Here is a tiny trained network, its code and every weight. The questions are about switching its units off for an input and a class, where a switched-off unit gives its printed mean instead of its output.

import numpy as np


def w(rows, s, z=0):
    codes = np.array(rows[::2]) - 128.0
    scale = np.full(codes.shape[1], s)
    scale[-1] = z or s
    return codes * scale


def f(y):
    return y / 2 * (1 + np.tanh(0.7978845608 * (y + 0.044715 * y**3)))


def log_softmax(a):
    a = a - a.max(-1, keepdims=True)
    return a - np.log(np.exp(a).sum(-1, keepdims=True))


def net(x, mask):
    res = np.array(x, float).reshape(1, 6) / 4 @ E
    y = f(res @ A[0][:, :-1].T + A[0][:, -1])
    res = res + np.where(mask, y, B[0][:, -1]) @ B[0][:, :-1]
    return log_softmax(res[-1] @ U[:, :-1].T + U[:, -1])


A, B = {}, {}
E = w([
[246,206,177,109,201,119,83,169],'x0',
[126,130,119,137,132,119,139,134],'x1',
[135,123,126,135,134,128,132,125],'x2',
[113,131,135,121,124,124,122,131],'x3',
[133,32,208,221,129,58,30,142],'x4',
[49,119,118,178,199,253,95,200],'x5',
],0.0052)
A[0] = w([
[134,213,45,49,140,182,190,116,82],'neuron 1',
[81,110,100,178,186,221,99,195,15],'neuron 2',
[124,217,48,50,140,179,188,112,58],'neuron 3',
[182,123,138,87,54,2,176,42,126],'neuron 4',
[151,31,217,224,149,73,49,159,119],'neuron 5',
[73,124,109,179,179,233,109,198,4],'neuron 6',
[134,203,57,50,133,181,202,131,71],'neuron 7',
[134,196,51,44,143,182,195,114,66],'neuron 8',
[186,117,127,78,36,21,160,27,132],'neuron 9',
[21,45,71,144,39,150,173,53,115],'neuron 10',
[34,48,59,147,35,138,174,78,142],'neuron 11',
[242,235,194,87,228,132,62,202,170],'neuron 12',
[70,109,104,161,181,229,104,199,24],'neuron 13',
],0.0044,0.0014)
B[0] = w([
[43,65,118,190,57,61,93,74,222],'neuron 1',
[103,165,41,72,176,118,31,157,163],'neuron 2',
[52,52,79,212,54,56,80,70,215],'neuron 3',
[116,209,2,10,222,171,11,219,229],'neuron 4',
[14,52,62,190,58,14,66,27,203],'neuron 5',
[96,170,47,51,178,125,17,176,167],'neuron 6',
[39,67,101,205,74,27,90,51,214],'neuron 7',
[58,52,90,212,61,49,68,55,213],'neuron 8',
[123,211,44,48,211,164,45,220,233],'neuron 9',
[207,205,213,192,76,180,204,231,237],'neuron 10',
[198,210,209,182,94,195,208,216,234],'neuron 11',
[145,162,241,239,16,134,232,179,252],'neuron 12',
[102,186,33,53,191,135,48,197,169],'neuron 13',
],0.0045,0.0031)
U = w([
[60,1,91,194,71,23,68,16,52],'0',
[125,212,22,8,243,159,44,217,37],'1',
[133,108,154,118,141,160,157,108,255],'2',
[169,197,246,198,59,171,239,205,46],'3',
[139,91,142,104,160,141,151,85,204],'4',
],0.0062,0.0041)

Each question gives the input, the list of numbers given to net, and the class t.
The units are the neurons (one row each of A and B). Each row of codes is followed by its name. A weight is (code - 128) times the scale printed after its matrix; where a second scale follows, it is the last column's (A, B and U).
mask holds one flag per neuron, in row order. A switched-off neuron (its flag False) gives its mean, the last column of its row in B, instead of its output. The means were averaged over made-up inputs and are rounded, as every weight is.
A unit's drop is (log p(t) with every unit on - log p(t) with that unit switched off) / (log p(t) with every unit on - log p(t) with every unit switched off).
The circuit of an input: a set's keep is (log p(t) with only the set's units on - log p(t) with every unit switched off) / (log p(t) with every unit on - log p(t) with every unit switched off). Starting from the 12 units with the biggest drops (on a tie, the unit counted first), units are removed one at a time, each time the one whose removal leaves the highest keep (on an exact tie, the one counted first), for as long as the keep stays at least 0.8.
circuit, biggest first: the units of the circuit, biggest drop first
top k neurons: the k neurons with the biggest drops, biggest first
drop when u is switched off: that unit's drop, to one decimal
input [4,2,0,-8,8,6], class 0: circuit, biggest first	neuron 5
input [-5,3,-1,4,-4,-1], class 3: circuit, biggest first	neuron 10; neuron 11
input [-2,6,-7,-5,0,-8], class 1: circuit, biggest first	neuron 4; neuron 9
input [-8,4,6,8,5,4], class 3: top 2 neurons	neuron 10; neuron 11
input [-5,5,-4,5,5,6], class 1: circuit, biggest first	neuron 13; neuron 6; neuron 2
input [-6,-3,3,7,-3,8], class 1: circuit, biggest first	neuron 13; neuron 6
input [8,-2,5,-5,-1,6], class 3: top 2 neurons	neuron 12; neuron 4
input [8,-7,7,0,-6,2], class 3: top 3 neurons	neuron 12; neuron 5; neuron 4
input [7,6,0,-1,2,3], class 3: top 2 neurons	neuron 12; neuron 4
input [-6,3,-2,6,5,6], class 1: circuit, biggest first	neuron 13; neuron 6; neuron 2
input [4,-8,-5,1,6,-8], class 1: circuit, biggest first	neuron 4; neuron 9
input [-7,-1,-4,8,-3,-7], class 1: top 3 neurons	neuron 4; neuron 9; neuron 12
input [3,4,4,-7,7,8], class 1: top 3 neurons	neuron 13; neuron 6; neuron 2
input [-8,-7,-5,-8,-6,1], class 3: circuit, biggest first	neuron 10
input [-8,-6,6,8,6,-8], class 1: circuit, biggest first	neuron 4; neuron 9
input [-7,2,6,2,-5,-6], class 3: top 2 neurons	neuron 10; neuron 11
input [8,5,3,-7,6,-8], class 1: top 2 neurons	neuron 4; neuron 9
input [-8,5,-1,-3,-1,0], class 3: drop when neuron 10 is switched off	0.2
input [1,2,7,-1,2,7], class 1: drop when neuron 4 is switched off	-0.1
input [8,3,-5,-2,5,2], class 3: circuit, biggest first	neuron 12
input [4,2,-5,-4,-6,3], class 0: drop when neuron 8 is switched off	0.1
